What each symbol does to the elements:
J131 @ J446
J131 & J261
J131 $ J666
J131 ~ J760
J131 * J815
J131 § J330
J95 @ J920
J95 & J574
J95 $ J320
J95 ~ J305
J95 * J44
J95 § J452
J597 @ J112
J597 & J828
J597 $ J157
J597 ~ J117
J597 * J340
J597 § J536
J637 @ J115
J637 & J641
J637 $ J940
J637 ~ J227
J637 * J368
J637 § J871
J320 @ J966
J320 & J452
J320 $ J260
J320 ~ J95
J320 * J129
J320 § J44
J418 @ J627
J418 & J375
J418 $ J237
J418 ~ J688
J418 * J715
J418 § J992
J745 @ J200
J745 & J465
J745 $ J375
J745 ~ J780
J745 * J418
J745 § J688
J227 @ J476
J227 & J160
J227 $ J637
J227 ~ J294
J227 * J871
J227 § J641
J294 @ J64
J294 & J942
J294 $ J227
J294 ~ J115
J294 * J641
J294 § J160
J966 @ J871
J966 & J152
J966 $ J305
J966 ~ J920
J966 * J574
J966 § J631
J715 @ J745
J715 & J237
J715 $ J563
J715 ~ J992
J715 * J730
J715 § J446
J627 @ J669
J627 & J770
J627 $ J465
J627 ~ J403
J627 * J745
J627 § J780
J536 @ J877
J536 & J597
J536 $ J340
J536 ~ J828
J536 * J170
J536 § J157
J115 @ J666
J115 & J907
J115 $ J294
J115 ~ J476
J115 * J160
J115 § J942
J787 @ J129
J787 & J673
J787 $ J354
J787 ~ J817
J787 * J521
J787 § J72
J780 @ J947
J780 & J627
J780 $ J745
J780 ~ J770
J780 * J688
J780 § J465
J64 @ J760
J64 & J815
J64 $ J476
J64 ~ J666
J64 * J907
J64 § J198
J403 @ J58
J403 & J200
J403 $ J627
J403 ~ J449
J403 * J780
J403 § J770
J673 @ J260
J673 & J817
J673 $ J72
J673 ~ J717
J673 * J354
J673 § J787
J206 @ J817
J206 & J521
J206 $ J877
J206 ~ J354
J206 * J677
J206 § J112
J261 @ J715
J261 & J760
J261 $ J330
J261 ~ J986
J261 * J666
J261 § J131
J200 @ J376
J200 & J449
J200 $ J770
J200 ~ J947
J200 * J627
J200 § J403
J920 @ J641
J920 & J758
J920 $ J966
J920 ~ J368
J920 * J631
J920 § J152
J112 @ J673
J112 & J206
J112 $ J677
J112 ~ J521
J112 * J706
J112 § J877
J770 @ J438
J770 & J403
J770 $ J780
J770 ~ J200
J770 * J465
J770 § J627
J992 @ J780
J992 & J418
J992 $ J715
J992 ~ J375
J992 * J446
J992 § J237
J117 @ J521
J117 & J706
J117 $ J597
J117 ~ J677
J117 * J536
J117 § J828
J942 @ J815
J942 & J115
J942 $ J160
J942 ~ J907
J942 * J227
J942 § J294
J730 @ J418
J730 & J563
J730 $ J760
J730 ~ J446
J730 * J261
J730 § J986
J817 @ J44
J817 & J717
J817 $ J787
J817 ~ J474
J817 * J72
J817 § J673
J44 @ J631
J44 & J320
J44 $ J129
J44 ~ J452
J44 * J39
J44 § J260
J641 @ J907
J641 & J227
J641 $ J871
J641 ~ J160
J641 * J940
J641 § J637
J521 @ J717
J521 & J354
J521 $ J112
J521 ~ J72
J521 * J877
J521 § J206
J340 @ J706
J340 & J157
J340 $ J599
J340 ~ J536
J340 * J471
J340 § J170
J706 @ J354
J706 & J677
J706 $ J828
J706 ~ J877
J706 * J597
J706 § J117
J666 @ J730
J666 & J330
J666 $ J64
J666 ~ J131
J666 * J198
J666 § J815
J599 @ J828
J599 & J170
J599 $ J376
J599 ~ J340
J599 * J58
J599 § J471
J688 @ J403
J688 & J745
J688 $ J418
J688 ~ J465
J688 * J992
J688 § J375
J438 @ J340
J438 & J58
J438 $ J947
J438 ~ J376
J438 * J449
J438 § J669
J157 @ J677
J157 & J536
J157 $ J170
J157 ~ J597
J157 * J599
J157 § J340
J947 @ J599
J947 & J669
J947 $ J200
J947 ~ J438
J947 * J403
J947 § J449
J170 @ J117
J170 & J340
J170 $ J471
J170 ~ J157
J170 * J376
J170 § J599
J871 @ J942
J871 & J637
J871 $ J368
J871 ~ J641
J871 * J758
J871 § J940
J760 @ J237
J760 & J986
J760 $ J131
J760 ~ J730
J760 * J330
J760 § J261
J330 @ J563
J330 & J131
J330 $ J815
J330 ~ J261
J330 * J64
J330 § J666
J160 @ J198
J160 & J294
J160 $ J641
J160 ~ J942
J160 * J637
J160 § J227
J471 @ J597
J471 & J599
J471 $ J58
J471 ~ J170
J471 * J438
J471 § J376
J815 @ J986
J815 & J666
J815 $ J198
J815 ~ J330
J815 * J476
J815 § J64
J368 @ J160
J368 & J940
J368 $ J920
J368 ~ J871
J368 * J152
J368 § J758
J563 @ J375
J563 & J446
J563 $ J986
J563 ~ J715
J563 * J760
J563 § J730
J877 @ J787
J877 & J112
J877 $ J706
J877 ~ J206
J877 * J117
J877 § J677
J717 @ J320
J717 & J474
J717 $ J673
J717 ~ J39
J717 * J787
J717 § J817
J58 @ J157
J58 & J376
J58 $ J669
J58 ~ J471
J58 * J947
J58 § J438
J677 @ J72
J677 & J877
J677 $ J117
J677 ~ J112
J677 * J828
J677 § J706
J449 @ J471
J449 & J947
J449 $ J403
J449 ~ J669
J449 * J770
J449 § J200
J446 @ J688
J446 & J715
J446 $ J730
J446 ~ J237
J446 * J986
J446 § J563
J152 @ J637
J152 & J920
J152 $ J631
J152 ~ J758
J152 * J305
J152 § J966
J828 @ J206
J828 & J117
J828 $ J536
J828 ~ J706
J828 * J157
J828 § J597
J940 @ J294
J940 & J871
J940 $ J758
J940 ~ J637
J940 * J920
J940 § J368
J376 @ J536
J376 & J471
J376 $ J438
J376 ~ J599
J376 * J669
J376 § J58
J476 @ J131
J476 & J198
J476 $ J115
J476 ~ J64
J476 * J942
J476 § J907
J465 @ J449
J465 & J780
J465 $ J688
J465 ~ J627
J465 * J375
J465 § J745
J986 @ J992
J986 & J730
J986 $ J261
J986 ~ J563
J986 * J131
J986 § J760
J39 @ J95
J39 & J129
J39 $ J717
J39 ~ J260
J39 * J817
J39 § J474
J354 @ J474
J354 & J72
J354 $ J206
J354 ~ J787
J354 * J112
J354 § J521
J375 @ J770
J375 & J688
J375 $ J992
J375 ~ J745
J375 * J237
J375 § J418
J758 @ J227
J758 & J368
J758 $ J152
J758 ~ J940
J758 * J966
J758 § J920
J72 @ J39
J72 & J787
J72 $ J521
J72 ~ J673
J72 * J206
J72 § J354
J237 @ J465
J237 & J992
J237 $ J446
J237 ~ J418
J237 * J563
J237 § J715
J631 @ J940
J631 & J966
J631 $ J574
J631 ~ J152
J631 * J95
J631 § J305
J305 @ J368
J305 & J631
J305 $ J95
J305 ~ J966
J305 * J452
J305 § J574
J452 @ J152
J452 & J95
J452 $ J44
J452 ~ J574
J452 * J260
J452 § J320
J198 @ J261
J198 & J64
J198 $ J907
J198 ~ J815
J198 * J115
J198 § J476
J669 @ J170
J669 & J438
J669 $ J449
J669 ~ J58
J669 * J200
J669 § J947
J574 @ J758
J574 & J305
J574 $ J452
J574 ~ J631
J574 * J320
J574 § J95
J260 @ J305
J260 & J44
J260 $ J39
J260 ~ J320
J260 * J474
J260 § J129
J474 @ J452
J474 & J39
J474 $ J817
J474 ~ J129
J474 * J673
J474 § J717
J907 @ J330
J907 & J476
J907 $ J942
J907 ~ J198
J907 * J294
J907 § J115
J129 @ J574
J129 & J260
J129 $ J474
J129 ~ J44
J129 * J717
J129 § J39

The rows follow the links: the fewer symbols apart two elements are, the more alike their rows tend to be.

Each row is also shifted at random along 8 hidden directions that mean nothing.

Known rows, each with its element:
-21   -2   28  -53  -36    8  -19   -6    0  -26   -9  -28  -18   23   50   22   -4  -10   22   -2  -16   39  -37  -35   28   -2   12    6   22  -13  -12   11   27   -7   16   17  -20  -17   -3   28   14
element: J320
  0   14  -27    5    2   -2  -10   -4  -33  -28   -3   -7   -9    1  -50   -5    0  -25   10   -6    1   36  -12    7   -9  -14   14   19   11   -4  -11    9   26    4   10   -2   13   24    7    3   12
element: J673
 25   31  -21   26   -1  -13   -2  -17   16  -20   -4   22    2  -21   -8   18   -5  -31   11    4  -46  -25   13  -51    2  -37   18    1  -15    0  -22  -24   63  -23    1  -34  -12   21   -6    9   -3
element: J206
-22   -9    7    3   16   14  -10    7  -31  -11   -6   -4  -18   25    8    5    5  -11   21   -7   24    3  -40    1    7  -24   19    1   26    9    0   -2   28  -11    8   22  -25  -18   11   18   -5
element: J152
 38    1   31    9   28  -13   16   -1   78   19    7    0   22  -14   95    1    3   28  -22    4   -8  -20   16  -22   17   57  -22  -14  -28    2    6    1   13   -1    0  -14  -20  -35   -7   12   -6
element: J465
  2  -21   15  -19    5   11    1   15  -17   26    5  -14   -1   12   -7  -13    2   21   -6    7   41  -15    4   36   -1   20  -16   -8    8    2   11    0  -65    4  -11   23   -4   -1   -4  -21  -12
element: J131
 48   26   -8  -24    8  -22   11   -1   -1    1   20   -9   18  -32    5   -8   -9   -4   -5   14  -27  -36   11  -21   -1    3  -16   -6  -26   -4  -12   -9   14  -21   -9  -32  -57   24  -23  -19  -16
element: J376
 50   25  -12   -1   45  -23   10   10   -5  -18   25  -36    8  -20   11  -17    2   -6   -5   11    7   12  -20  -18   -2   37  -15    3  -10    3  -10   14   60   -3    0  -19  -40   21  -15    8   -4
element: J340
 75   23   -9   -9   23  -21    6    4   -2  -20   18  -39    1  -16   13  -11    2   -7   -2    9    2   18  -26  -25   -1   24  -10    6   -7   -3  -10   16   43   -1    3  -16  -21   20  -16   12    5
element: J536
  4  -28   30  -15  -79   25  -12  -13   30   16  -27   31  -13   21   28   38   -5   12    7   -4  -36   -7   16  -20   12  -40   14  -10   11   -9    8  -14  -43    5   -2   17   49  -30    4   11   11
element: J294
  0  -13   18   -5   43   22   -9   12    3    7   -1   10    8   21    2    1   -9   -5    8    2   11    8   28   45   22   63   -1   -6   12    8   -1   -8   26   -7    9   23  -54  -18   22  -14  -20
element: J637
 68  -18   31  -78  -50   10    6   20  -30   20   19  -13    4    2    2   11  -19   16    8   23  -37  -14   12    4    6   12  -24  -26    6   -3   13   -4  -14   -3  -21   10  -54    5  -21  -23  -20
element: J261
 32   24  -11  -17   25  -22    9    9  -14    4   24  -39    6  -27   -5  -18    3   -1   -5   24   21  -39   -9  -21   -4    8  -23   -3  -16   -5  -16   -7  -12  -19  -15  -21  -38   42  -33  -18  -16
element: J438
-12  -20   -1   65   10   13   12    3    5   26  -10   53   -4    5    4    8    8   10   -2  -11   10  -58   -1    0  -17  -61   17  -19    0   22   20  -23   -5   -4  -13    1   22  -30   14    9  -14
element: J64
 64  -33   25  -68  -89   24   -5   10  -21   13    0    9   -1   18  -31   20  -22   16    4   10  -56   46   35   27    1   17  -14  -15   16   -9   22   11  -23   30  -11   23   19   -1    2  -16    6
element: J198
  9   13   -3  -24  -33   -6  -12  -21   -9  -23  -13    4   -6    3   16    9   -1  -16   12  -17  -22    9  -28  -23    6  -52   22   15    1  -11  -11    5   -2  -12   18   -7   -7  -13    1   12   16
element: J787
  4   -6  -15   82   56   14   -6   -8   -3    8  -26   45  -11   19   -6   -3   17  -12    7  -26   58  -57  -16   19   -4  -61   38    6    9   18   -1  -27  -20  -23    8   10   10  -31   30    7  -13
element: J758
 48   -4   18  -15  -40  -11   16   -1   29   18    9   10   10  -19   39   13   -5   19  -11    9  -45  -29   14  -35   -3  -13  -15  -21  -20   -2   11   -6   -4    2  -15  -19    3   -8  -19    3   -3
element: J745
 68   15   -7   12   10  -22    1  -16   16  -16   -6  -25   -6   -6   40  -15   18    6  -11  -18   32   14  -50  -24   -4  -21    5   21   -8   -8   -4   25  -24    5   14   -8   32  -12   -6   26   24
element: J597
 -3    3  -15   64   17  -11   22    6   40   12   10    9    3  -23   -5    2    8   10  -19   15   -8  -12   22  -29  -19   14  -14  -13  -18   12    9   -6   33   17  -20  -22   58   19   -9   15    2
element: J780
 68   19   11  -16  -14    1  -22  -21   24  -15  -16  -11  -16    4   41   26    2  -22   20    7   -6  -32  -13  -58   27  -33   19    6    2  -15  -32  -26   -3  -38    7   -4  -15    7  -13   11    0
element: J39
-26    6   -8   15  -13  -14   22   14   11    2   23   -8    3  -26  -12    4   -4    6  -10   23  -40   12   14  -33  -18   20  -23  -18  -12    8    9    5   60   21  -22  -22   24   28  -19   12    1
element: J770
  9  -17   33   31   27    2   11   18   43   21    4  -25  -16    8   88   13   17   25   -3   19   41  -40  -37  -54   10    6   -9  -24    6   13    7  -11    9   -6  -16   11   14  -21  -17   39   -9
element: J760

From each start, follow one symbol. Which element do you reach?
Answers are names.
new walk
  0   13  -19  -14  -26  -21    7  -14  -14  -10    3    5   11  -19  -12  -17    0    4  -13  -18  -19   16  -11    5  -18  -30   -2   14  -17   -9    6   22  -24   11    7  -19   13    1   -4   -6   19
@ J117
new walk
-26   18  -10  -35  -27  -20   13    5  -20    1   24  -12   10  -32  -21   -3  -12   -1   -2   20  -44  -21   11  -25  -11  -11  -20  -12  -19   -5   -5   -4   13   -8  -18  -29  -32   38  -29  -19  -10
* J200
new walk
 32    1   17  -12   -2  -18   18    4   11   13   15  -10    6  -16   63   -6    6   23  -10    0    0  -40  -34  -34   -5  -26  -12  -14  -16    5   11    5   -8   -7   -9  -15  -28  -21  -21   13   -5
@ J669
new walk
 63  -17    7  -28  -31   30  -22   -8   -2   20  -21   23    4   20  -60    6  -13   -3    3    3    1    2   68   60   14   26    1    7    9  -15   -6  -20  -86    0    1   24   17   12   16  -49   -5
* J940
new walk
 43  -11   10   23   39   16   14   25    0   19   15   36   15    1   -6   11  -15   -4    9   17  -29  -30   42   13    4   36   -4  -32    2   26   10  -26   86  -11  -14    0  -65   -7   12   -8  -39
& J198
new walk
 33   -9   15   -4  -56    5    3    8   28   25    3  -20  -19   -9    2   30    2   12    1   43  -16  -42   23  -65    0  -14  -17  -27   -1   -8   -5  -30  -33   -2  -36   -3   58   42  -39    3   -5
§ J730
new walk
  7   11   -3   -2    7  -20   12    6   13    1   16  -34    1  -19   18  -11    8   12  -14   14   10    1  -13  -25   -7   19  -22   -1  -13   -4   -1   12   -2    8  -10  -12   15   18  -22    7    5
* J403
new walk
 77   20   -4  -14  -18  -18    3  -24   45   -7   -3   23   28  -23   17    0  -10   -1  -15  -13  -58   16   39   -2    6   22   -6   11  -32  -14   -6    7    9    4   14  -31   -5   -9    3  -11   12
$ J170
new walk
 64   27  -16  -24  -17   -1  -19   -8  -23  -19   -1  -21  -16   -6  -41   15   -6  -35   24   23  -12  -22    6  -38   11  -28   10    6    6  -13  -35  -28    7  -32   -7  -10  -17   55  -21  -13   -7
§ J673
new walk
 25    2   11  -28    6    6  -20    3   -8  -29   -3  -53  -24   25   23    6    6  -12   17    5   28   55  -42  -18   21   29    7   14   28  -10  -16   18   25    2   14   25    2    5   -2   27   16
@ J305
new walk
 31   10    8  -53   -8    2  -25  -19   -2  -14  -15  -18    0   13   11   -2   -4  -13   10  -10   14   13   -4   16   26   10    7   23    4  -23  -23    3  -50  -19   23   11  -31   -4    3  -17    7
@ J452
new walk
-18   10  -13   16  -17   -3   -8  -35   33  -19  -26   50   17    0    4    1   -3  -11   -8  -42  -39   42   20   24    3  -12   23   27  -13   -9    1   16    3   12   33  -13   28  -37   34    5   29
* J206
new walk
-48  -15    4   27   16   17    5   20  -20   14    6   17   -9    9  -18   13   -3   -5   14   17    2  -34    5   -4   -4  -12    6  -24   15   19    6  -24   42  -10  -17    9  -19    4    2    4  -24
~ J476
new walk
 90    7   -5   -6   10  -22   20   -8   12    0    8   30   37  -22   19  -24   -7   16  -25  -32  -33   23   10   39  -12   18  -10    8  -29    3   20   30   10   16   17  -23  -30  -37   16  -11    8
* J947
new walk
 68  -12   -5  -10  -26   22   -8   17  -61    0    3    1  -24   16  -57   16   -8  -18   27   18   -5  -18   -8   -5   -7  -46   13  -15   29    9   -1  -22   18  -11  -18   15  -13   26   -5   -4  -16
~ J641
